array([-67,  23,  -9,  27,  -6, -66, -69]) => -6
array([-36,  59, -72, -71,  48, -27]) => -71
array([ 21, -12, -46, -81,  68]) => -46
array([ 63, -40, -78,  31,  -3, -10]) => 31
array([-79,  11,  85,  34]) => 11
array([ 40,  67,   3, -32,   4,  29,  11]) => 4
array([ 77, -59, -28,  48]) => -59
array([ 33,  55, -84,  11]) => 55
---
[[-67  42  68 -38  43 -18]
 [-78  42  38 -39  47  -1]
 [ 17 -15 -41  12 -12  17]]
-78

[[ 56 -53  19   1]
 [-64  60  31  -1]]
56

[[-38  73 -40  73 -28  82]
 [ 24 -31  25 -59  25 -58]
 [ 17 -28  21 -31  14 -29]]
24

[[-33  45 -35 -44 -11  30  16]
 [  4 -63 -26 -53  37  62  65]]
-33

[[ 21 -50  35  17 -27 -50]
 [  5 -60  55  39 -12 -65]]
21

[[-44  60 -67   4 -36 -48]
 [ 57 -21  18  63   4 -41]]
-44
---
[ 26 -24  20 -44 -12 -67 -27] Out: -44

[-48 -22 -63  82 -52] Out: -63

[[-63  43  16 -25  68]
 [-30 -35  -5 -72  20]
 [-43 -20  -7 -70  36]] Out: -5

[[ 65 -52  62  54  62]
 [-67 -59 -71 -53 -44]
 [-24  64  -7  43   2]] Out: -71

[-64  66  49  71 -68] Out: 49

[-29 -27 -66 -57 -22] Out: -66

[-18 -48  48  36  71  22  -4] Out: 36

[ 32 -30  15 -70  -9] Out: 15

[-13  68  48  81  17  77  39] Out: 81

[ -1   3  16 -59  54 -85 -29] Out: -59
---
[[  30.007   20.798  -86.217  142.575 -217.597  143.040]
 [  31.043   26.269  -74.920  127.285 -209.438  144.115]
 [  31.131  -32.912 -187.830  200.091 -148.674  -41.216]] out 31.043

[[  8.7 -11.8  12.2  17.6  15.4]
 [ 13.0 -16.7   3.2   9.9  -0.9]] out 13.0

[[ 0.214 -0.135 -0.136 -0.081 -0.205 -0.181 -0.195]
 [-0.212 -0.138 -0.145 -0.164 -0.124 -0.117 -0.110]] out -0.212

[[-0.05 -0.24 -0.11 -0.18  0.00]
 [ 0.11 -0.10 -0.05 -0.20  0.05]
 [-0.21  0.18 -0.10 -0.09 -0.03]] out 0.11

[[-227.540 -152.481  -86.227  -48.733  -43.822  -24.656  219.713]
 [  29.808  -18.812  -90.489   14.061  -28.720   -4.921 -181.485]
 [  21.346  -98.696    5.882  111.279  157.279  205.727  214.207]] out 29.808

[[-0.82 -0.67  2.22  1.05]
 [ 0.47 -1.56  0.24 -0.82]
 [-0.54 -0.94  0.55  1.04]] out 0.47

[[-18.9 -10.7   3.7  15.5   7.6  -3.1   9.9]
 [ -2.7   5.0   3.7  20.1   7.8   1.1   5.8]] out -2.7
---
[[4 7 4 5 7]
 [4 6 5 3 0]]
4

[[ -46  470 -415  199   87]
 [ -12 -507  142  391   27]
 [  58  167  756  712  657]]
142

[[175  42  53 137 157]
 [174  35  43 131 143]
 [212  42  68 129 106]]
43

[[6 4 6 8 4]
 [2 3 5 7 2]]
6

[[ 2 50 82 91 82]
 [81 94 30 98 60]]
82

[[79 13 53 46 74]
 [40 36 37 46 47]]
53
---
[-27  -7 -72  72 -34 -85] yields -27
[ 56  63  47 -59  59  60] yields 56
[ 10   7  -3  -5 -81] yields 10
[-77 -22  70 -40  28 -28  15] yields -77
[25 54 83 72 75] yields 25
[-66  76 -38   9] yields -66
[ -3 -67  67  52] yields -3
[ 32  60  25 -85 -30  55] yields 32
[-25 -40  79  82  -5 -67] yields -25
---
Input:
[[-1.52  0.98  0.06 -0.25]
 [ 0.01  0.00  1.13  1.42]
 [ 0.86 -0.64  0.29  0.55]]
Output: 0.98

Input: [ 11.531  -9.918   7.808 -11.869   6.425 -15.355   8.553]
Output: 6.425

Input: [-10.722  -0.733  17.192  -5.018 -10.241 -13.670]
Output: -5.018

Input:
[[  0.7  14.4   0.3  -9.4 -14.3]
 [ -2.6   5.5  -3.1  -8.3 -10.5]
 [  5.6 -11.5   7.6   5.8   6.0]]
Output: 0.3

Input: [-0.197 -0.133  0.185 -0.159  0.076  0.165]
Output: -0.159

Input: [ 11.996  -9.498   0.311 -18.177  18.582]
Output: 0.311

Input: [  8.6  11.8   4.7   8.4 -15.4]
Output: 4.7

Input: [ -2.7   0.3  10.0  -8.0 -14.0]
Output: 10.0

Input:
[[  75.231   45.146   31.604   12.772   99.188   89.553 -221.838]
 [  74.493   97.202   79.975   74.968   98.330   61.073  182.452]]
Output: 99.188
---
[[845, -969, -416, 616, -225], [754, -867, -632, 661, 103], [590, -489, -645, 751, -74]] Answer: 590
[[4403, 6831, 1062, 7979], [6513, 7953, 5982, 2675], [7935, 5409, 7554, 7700]] Answer: 7935
[[-7, 17, 21, 19, -16, 16, 19], [9, 13, 14, 14, -27, 10, 11], [29, -5, -6, -10, 4, -11, -14]] Answer: 29
[[67, 75, 83, 207], [31, 40, 54, 249], [95, 100, 105, 177]] Answer: 95
[[2, 5, 5, 9, 5, 8, 7], [5, 5, 6, 4, 6, 5, 3], [8, 5, 4, 4, 6, 4, 5]] Answer: 8
[[31, 244, 84, 243, 67, 241, 71], [157, 129, 168, 126, 221, 131, 241], [66, 211, 114, 214, 101, 214, 91]] Answer: 66
---
[-60 -24 -35 -17 -74 -23] -> -24
[-69  56 -46 -49] -> 56
[  7 -57  27 -74  72] -> -57
[ 23 -73  58  30 -33 -77 -28] -> -73
[-15 -79 -37   4  47 -81] -> -79
[-63  57 -53 -36] -> 57
---
[16 54 86 61 56 89] Out: 89
[3 1 6 3 7 5] Out: 5
[-42  48 -34  -3   2] Out: 2
[351  53 638 382 787] Out: 787
[82 77 40 84 19] Out: 19
[ 96 195  81  95  43] Out: 43
[3 4 1 8] Out: 8
[162 315 588 724 765] Out: 765
[113 725  80 188  49 986 819] Out: 819
[967 540 983  88 656] Out: 656
